Below is a small trained network, with its code and all its weights. Each question gives an input and a class and asks what happens when units are switched off, that is, made to give their printed mean instead of their output.

import numpy as np


def w(rows, s, z=0):
    codes = np.array(rows[::2]) - 128.0
    scale = np.full(codes.shape[1], s)
    scale[-1] = z or s
    return codes * scale


def norm(h):
    return h / np.sqrt((h * h).mean(-1, keepdims=True) + 1e-5)


def f(y):
    return np.maximum(y, 0)


def log_softmax(a):
    a = a - a.max(-1, keepdims=True)
    return a - np.log(np.exp(a).sum(-1, keepdims=True))


def net(x, mask):
    res = np.array(x, float).reshape(1, 3) / 4 @ E
    u = 0
    for l in range(2):
        y = f(norm(res) @ A[l][:, :-1].T + A[l][:, -1])
        res = res + np.where(mask[u : u + 15], y, B[l][:, -1]) @ B[l][:, :-1]
        u += 15
    return log_softmax(norm(res)[-1] @ U[:, :-1].T + U[:, -1])


A, B = {}, {}
E = w([
[134,190,196,2,68,52],'x0',
[116,166,98,144,120,52],'x1',
[164,32,187,125,174,163],'x2',
],0.0051)
A[0] = w([
[141,208,86,151,157,130,46],'L0N1',
[128,118,87,186,177,197,134],'L0N2',
[179,162,62,157,114,194,27],'L0N3',
[150,137,59,128,104,83,3],'L0N4',
[159,187,94,15,88,115,161],'L0N5',
[126,131,107,110,105,154,21],'L0N6',
[104,226,97,123,140,86,82],'L0N7',
[84,187,174,102,133,155,64],'L0N8',
[95,173,129,182,47,85,76],'L0N9',
[254,87,175,87,96,94,192],'L0N10',
[115,185,170,53,81,126,63],'L0N11',
[123,111,134,140,82,195,30],'L0N12',
[114,117,124,74,130,152,62],'L0N13',
[142,110,136,73,152,78,51],'L0N14',
[101,79,65,86,109,95,53],'L0N15',
],0.0084,0.0025)
B[0] = w([
[137,65,129,133,181,58,175],'L0N1',
[82,151,172,161,84,147,247],'L0N2',
[106,131,139,168,135,143,183],'L0N3',
[70,110,87,138,162,61,158],'L0N4',
[98,143,148,122,22,221,253],'L0N5',
[175,99,136,152,118,145,131],'L0N6',
[205,122,43,75,168,128,213],'L0N7',
[173,123,149,80,81,121,164],'L0N8',
[176,76,137,112,254,67,195],'L0N9',
[130,74,179,149,166,137,230],'L0N10',
[64,138,173,126,84,190,229],'L0N11',
[158,132,114,157,162,104,156],'L0N12',
[58,185,155,139,119,43,148],'L0N13',
[77,203,104,83,120,149,171],'L0N14',
[177,177,132,101,150,106,135],'L0N15',
],0.0075,0.0063)
A[1] = w([
[140,175,143,137,127,109,254],'L1N1',
[142,133,41,99,160,103,45],'L1N2',
[111,106,150,140,184,135,114],'L1N3',
[190,75,135,146,58,163,113],'L1N4',
[118,129,127,126,151,93,70],'L1N5',
[135,157,9,102,163,110,15],'L1N6',
[128,131,114,120,153,184,121],'L1N7',
[150,136,69,167,130,147,144],'L1N8',
[130,131,77,168,115,134,86],'L1N9',
[182,67,156,131,123,146,64],'L1N10',
[139,141,161,129,163,181,202],'L1N11',
[106,116,153,130,125,146,106],'L1N12',
[117,74,122,136,116,123,159],'L1N13',
[139,114,154,98,66,141,18],'L1N14',
[93,110,158,107,131,92,89],'L1N15',
],0.014,0.0024)
B[1] = w([
[164,98,151,106,113,158,162],'L1N1',
[133,18,59,112,186,37,201],'L1N2',
[200,144,181,131,117,181,233],'L1N3',
[115,107,113,57,110,94,205],'L1N4',
[139,128,159,93,110,90,154],'L1N5',
[160,31,77,121,175,1,215],'L1N6',
[101,166,107,135,184,79,173],'L1N7',
[46,153,29,156,70,107,197],'L1N8',
[72,209,97,157,117,189,186],'L1N9',
[158,160,181,150,86,83,187],'L1N10',
[150,149,75,99,162,74,254],'L1N11',
[137,135,90,90,131,114,223],'L1N12',
[148,148,122,123,139,139,185],'L1N13',
[61,146,88,125,64,178,230],'L1N14',
[131,116,80,169,120,112,172],'L1N15',
],0.007,0.0057)
U = w([
[60,138,143,12,79,159,251],'0',
[249,117,229,114,204,136,49],'1',
[118,45,37,88,196,13,83],'2',
[73,192,85,247,174,204,32],'3',
],0.013,0.0021)

Each question gives the input, the list of numbers given to net, and the class t.
The units are the neurons (one row each of A and B). Each row of codes is followed by its name. A weight is (code - 128) times the scale printed after its matrix; where a second scale follows, it is the last column's (A, B and U).
mask holds one flag per neuron, layer by layer. A switched-off neuron (its flag False) gives its mean, the last column of its row in B, instead of its output. The means were averaged over made-up inputs and are rounded, as every weight is.
A unit's drop is (log p(t) with every unit on - log p(t) with that unit switched off) / (log p(t) with every unit on - log p(t) with every unit switched off).
unit that matters most: the unit with the biggest drop
top k neurons: the k neurons with the biggest drops, biggest first
k most important neurons of layer l: the k neurons of layer l with the biggest drops, biggest first
drop when u is switched off: that unit's drop, to one decimal
input [-4,-5,2], class 3: 2 most important neurons of layer 0 : L0N10; L0N9
input [0,1,1], class 1: most important neuron of layer 1 : L1N3
input [5,7,-6], class 2: top 2 neurons : L0N7; L0N9
input [-2,3,1], class 3: 2 most important neurons of layer 0 : L0N5; L0N9
input [3,1,-8], class 2: top 2 neurons : L0N7; L0N9
input [-6,8,8], class 3: top 2 neurons : L0N10; L0N9
input [-1,-1,1], class 1: 2 most important neurons of layer 0 : L0N5; L0N11
input [5,-8,7], class 1: 3 most important neurons of layer 1 : L1N8; L1N10; L1N3
input [-4,8,2], class 3: 2 most important neurons of layer 0 : L0N7; L0N2
input [-3,-1,3], class 3: 3 most important neurons of layer 0 : L0N10; L0N9; L0N8
input [3,7,8], class 1: top 2 neurons : L0N10; L0N5
input [-1,-4,-7], class 2: drop when L1N11 is switched off : 0.0
input [-1,3,4], class 1: drop when L0N5 is switched off : 0.6
input [0,1,2], class 1: unit that matters most : L0N5
input [-5,-3,6], class 1: drop when L0N5 is switched off : 0.7
